Below is a small trained network, with its code and all its weights. Each question gives an input and a target symbol and asks what happens when units are switched off, that is, made to give their printed mean instead of their output.

import numpy as np


def w(rows, s, z=0):
    codes = np.array(rows[::2]) - 128.0
    scale = np.full(codes.shape[1], s)
    scale[-1] = z or s
    return codes * scale


def norm(h):
    return h / np.sqrt((h * h).mean(-1, keepdims=True) + 1e-5)


def f(y):
    return np.maximum(y, 0)


def softmax(a):
    e = np.exp(a - a.max(-1, keepdims=True))
    return e / e.sum(-1, keepdims=True)


def log_softmax(a):
    a = a - a.max(-1, keepdims=True)
    return a - np.log(np.exp(a).sum(-1, keepdims=True))


def net(x, mask):
    ids = ['Σβζηπφψ'.index(c) for c in x.split()]
    T = len(ids)
    res = E[ids] + P[:T]
    q, k, v = (norm(res) @ M[0].T for M in (Q, K, V))
    z = softmax(np.where(np.tri(T) > 0, q @ k.T / 3**0.5, -1e9)) @ v
    res = res + np.where(mask[0], z, O[0][:, -1]) @ O[0][:, :-1]
    y = f(norm(res) @ A[0][:, :-1].T + A[0][:, -1])
    res = res + np.where(mask[1:9], y, B[0][:, -1]) @ B[0][:, :-1]
    return log_softmax(norm(res)[-1] @ U[:, :-1].T + U[:, -1])


Q, K, V, O, A, B = {}, {}, {}, {}, {}, {}
E = w([
[52,127,230,176,207],'Σ',
[80,125,114,108,139],'β',
[166,201,175,157,116],'ζ',
[10,155,88,149,243],'η',
[27,155,176,147,154],'π',
[182,175,51,157,192],'φ',
[96,253,115,157,112],'ψ',
],0.0064)
P = w([
[140,98,141,101,133],'0',
[121,193,165,174,212],'1',
[129,117,99,116,102],'2',
[97,193,248,51,161],'3',
[115,189,171,204,182],'4',
[129,115,96,136,93],'5',
[80,195,239,94,155],'6',
],0.012)
Q[0] = w([
[22,243,171,98,38],'head 1',
[218,72,45,126,203],'head 1',
[198,36,109,4,133],'head 1',
],0.023)
K[0] = w([
[101,100,65,226,72],'head 1',
[116,205,149,66,194],'head 1',
[128,130,127,1,103],'head 1',
],0.028)
V[0] = w([
[32,150,176,140,109],'head 1',
[104,218,102,102,117],'head 1',
[140,162,251,97,61],'head 1',
],0.014)
O[0] = w([
[91,98,100,43,2,255],'head 1',
[71,85,153,233,50,233],'head 1',
[17,233,79,105,66,133],'head 1',
],0.0086,0.0074)
A[0] = w([
[127,205,191,105,170,158],'neuron 1',
[125,214,137,111,109,126],'neuron 2',
[81,87,32,128,144,40],'neuron 3',
[172,137,81,170,59,57],'neuron 4',
[134,135,174,58,163,2],'neuron 5',
[212,170,39,169,92,185],'neuron 6',
[88,89,6,181,149,48],'neuron 7',
[191,179,86,211,92,73],'neuron 8',
],0.022,0.0053)
B[0] = w([
[75,204,44,121,115,204],'neuron 1',
[199,128,192,85,179,254],'neuron 2',
[91,93,190,191,172,158],'neuron 3',
[177,235,164,175,156,180],'neuron 4',
[198,69,91,184,75,156],'neuron 5',
[22,230,98,69,94,151],'neuron 6',
[127,54,26,59,194,165],'neuron 7',
[164,5,92,117,78,175],'neuron 8',
],0.024,0.009)
U = w([
[51,214,78,83,170,118],'Σ',
[63,152,169,198,86,208],'β',
[222,135,71,24,116,3],'ζ',
[123,114,107,164,251,220],'η',
[94,79,214,28,106,41],'π',
[143,141,34,173,62,166],'φ',
[213,51,169,169,125,94],'ψ',
],0.014,0.0047)

Each question gives the input, a string of symbols that net reads in full, and the target symbol t.
The units are the heads (3 rows each of Q, K, V and O) and the neurons (one row each of A and B). Each row of codes is followed by its name. A weight is (code - 128) times the scale printed after its matrix; where a second scale follows, it is the last column's (O, A, B and U).
mask holds one flag per unit, heads first, then neurons. A switched-off unit (its flag False) gives its mean, the last column of its rows in O or B, instead of its output. The means were averaged over made-up inputs and are rounded, as every weight is.
A unit's drop is (log p(t) with every unit on - log p(t) with that unit switched off) / (log p(t) with every unit on - log p(t) with every unit switched off).
The circuit of an input: a set's keep is (log p(t) with only the set's units on - log p(t) with every unit switched off) / (log p(t) with every unit on - log p(t) with every unit switched off). Starting from all 9 units, units are removed one at a time, each time the one whose removal leaves the highest keep (on an exact tie, the one counted first), for as long as the keep stays at least 0.8.
units of the circuit, in order: the units of the circuit, biggest drop first
most important unit: the unit with the biggest drop
top k neurons: the k neurons with the biggest drops, biggest first
drop of u: that unit's drop, to one decimal
input η Σ Σ η, target ζ: units of the circuit, in order => neuron 5
input ζ ζ Σ π, target ζ: units of the circuit, in order => head 1; neuron 5
input ψ ψ β ψ, target φ: units of the circuit, in order => head 1; neuron 5; neuron 1
input η Σ η, target η: top 2 neurons => neuron 3; neuron 7
input ψ ζ ψ, target φ: top 3 neurons => neuron 2; neuron 8; neuron 7
input π β ζ η Σ β ζ, target φ: top 2 neurons => neuron 1; neuron 5
input Σ β Σ ζ φ, target φ: top 3 neurons => neuron 8; neuron 2; neuron 6
input η ψ φ π β β π, target φ: top 3 neurons => neuron 5; neuron 1; neuron 2
input ζ φ ζ η ψ π φ, target π: units of the circuit, in order => head 1; neuron 1
input Σ β Σ β π Σ ζ, target ζ: top 2 neurons => neuron 5; neuron 2
input π η η Σ Σ, target Σ: top 3 neurons => neuron 1; neuron 8; neuron 5
input Σ ζ Σ ψ, target ζ: top 3 neurons => neuron 5; neuron 2; neuron 1
input ζ φ π ζ ζ π ψ, target π: drop of neuron 3 => 0.0
input β η ψ π η ψ Σ, target β: drop of head 1 => 1.1
input η η π ψ, target π: drop of neuron 4 => 0.1
input ψ Σ ζ β Σ ζ β, target Σ: most important unit => neuron 1
